Below are the code and all the weights of a small trained network. Each question names an input and a class and asks about switching units off, where a switched-off unit gives its printed mean instead of its output.

import numpy as np


def w(rows, s, z=0):
    codes = np.array(rows[::2]) - 128.0
    scale = np.full(codes.shape[1], s)
    scale[-1] = z or s
    return codes * scale


def norm(h):
    return h / np.sqrt((h * h).mean(-1, keepdims=True) + 1e-5)


def f(y):
    return y / 2 * (1 + np.tanh(0.7978845608 * (y + 0.044715 * y**3)))


def log_softmax(a):
    a = a - a.max(-1, keepdims=True)
    return a - np.log(np.exp(a).sum(-1, keepdims=True))


def net(x, mask):
    res = np.array(x, float).reshape(1, 4) / 4 @ E
    u = 0
    for l in range(4):
        y = f(norm(res) @ A[l][:, :-1].T + A[l][:, -1])
        res = res + np.where(mask[u : u + 6], y, B[l][:, -1]) @ B[l][:, :-1]
        u += 6
    return log_softmax(norm(res)[-1] @ U[:, :-1].T + U[:, -1])


A, B = {}, {}
E = w([
[132,65,118,3],'x0',
[62,177,70,111],'x1',
[201,166,121,217],'x2',
[131,118,146,149],'x3',
],0.00054)
A[0] = w([
[74,191,174,210,108],'L0N1',
[15,170,56,41,77],'L0N2',
[137,78,122,7,254],'L0N3',
[220,49,192,204,46],'L0N4',
[82,207,178,225,142],'L0N5',
[148,119,128,141,36],'L0N6',
],0.0017,0.00054)
B[0] = w([
[135,28,51,143,157],'L0N1',
[109,168,219,71,185],'L0N2',
[114,134,134,247,253],'L0N3',
[76,161,178,47,148],'L0N4',
[116,10,56,159,189],'L0N5',
[124,144,119,112,91],'L0N6',
],0.0014,0.00062)
A[1] = w([
[115,101,116,80,126],'L1N1',
[188,126,164,152,155],'L1N2',
[219,178,165,77,3],'L1N3',
[140,146,129,170,187],'L1N4',
[127,136,135,137,108],'L1N5',
[5,188,67,19,153],'L1N6',
],0.0021,0.00034)
B[1] = w([
[134,147,130,176,138],'L1N1',
[117,158,119,47,164],'L1N2',
[209,154,52,78,119],'L1N3',
[91,105,122,95,158],'L1N4',
[128,117,130,120,122],'L1N5',
[99,176,248,133,255],'L1N6',
],0.0016,0.00054)
A[2] = w([
[93,55,252,38,91],'L2N1',
[125,113,140,112,134],'L2N2',
[91,122,71,95,69],'L2N3',
[136,95,151,118,98],'L2N4',
[201,58,183,155,254],'L2N5',
[120,206,37,198,116],'L2N6',
],0.0022,0.00056)
B[2] = w([
[8,172,194,201,253],'L2N1',
[127,157,114,142,136],'L2N2',
[185,119,160,175,96],'L2N3',
[119,179,96,141,128],'L2N4',
[43,226,115,73,231],'L2N5',
[83,43,201,161,165],'L2N6',
],0.0015,0.0007)
A[3] = w([
[157,91,88,252,180],'L3N1',
[140,186,138,171,249],'L3N2',
[126,135,132,128,145],'L3N3',
[90,190,156,144,216],'L3N4',
[91,114,96,116,43],'L3N5',
[107,60,105,137,19],'L3N6',
],0.0026,0.0013)
B[3] = w([
[27,15,55,125,239],'L3N1',
[58,36,143,19,237],'L3N2',
[118,109,131,111,143],'L3N3',
[63,42,212,50,254],'L3N4',
[190,168,190,220,84],'L3N5',
[192,212,107,247,75],'L3N6',
],0.0012,0.00097)
U = w([
[209,233,133,237,7],'0',
[254,174,75,31,164],'1',
[211,237,137,240,2],'2',
[87,25,19,237,205],'3',
[18,170,243,68,209],'4',
[211,215,144,241,8],'5',
[196,232,112,195,4],'6',
],0.0068,0.0062)

Each question gives the input, the list of numbers given to net, and the class t.
The units are the neurons (one row each of A and B). Each row of codes is followed by its name. A weight is (code - 128) times the scale printed after its matrix; where a second scale follows, it is the last column's (A, B and U).
mask holds one flag per neuron, layer by layer. A switched-off neuron (its flag False) gives its mean, the last column of its row in B, instead of its output. The means were averaged over made-up inputs and are rounded, as every weight is.
A unit's drop is (log p(t) with every unit on - log p(t) with that unit switched off) / (log p(t) with every unit on - log p(t) with every unit switched off).
The circuit of an input: a set's keep is (log p(t) with only the set's units on - log p(t) with every unit switched off) / (log p(t) with every unit on - log p(t) with every unit switched off). Starting from the 12 units with the biggest drops (on a tie, the unit counted first), units are removed one at a time, each time the one whose removal leaves the highest keep (on an exact tie, the one counted first), for as long as the keep stays at least 0.8.
circuit, biggest first: the units of the circuit, biggest drop first
top k neurons in layer l: the k neurons of layer l with the biggest drops, biggest first
drop of u: that unit's drop, to one decimal
input [4,4,7,-2], class 1: circuit, biggest first -> (L2N1)
input [-2,-5,3,-7], class 1: circuit, biggest first -> (L0N3 L2N1 L1N6)
input [-8,-8,-5,1], class 3: circuit, biggest first -> (L0N2 L1N6)
input [-2,-4,0,-7], class 1: top 2 neurons in layer 0 -> (L0N4 L0N3)
input [4,-1,2,1], class 1: top 2 neurons in layer 1 -> (L1N3 L1N6)
input [2,-6,3,6], class 1: top 2 neurons in layer 1 -> (L1N6 L1N3)
input [7,-6,4,3], class 1: top 2 neurons in layer 1 -> (L1N3 L1N6)
input [0,0,3,-8], class 3: top 2 neurons in layer 2 -> (L2N6 L2N5)
input [-4,-2,-5,4], class 3: top 3 neurons in layer 0 -> (L0N5 L0N1 L0N2)
input [4,-1,3,1], class 1: top 2 neurons in layer 1 -> (L1N3 L1N6)
input [-7,0,7,-5], class 3: drop of L3N1 -> 0.1
input [8,4,7,6], class 1: drop of L0N5 -> 0.2
input [5,2,5,-6], class 1: drop of L2N1 -> 0.3
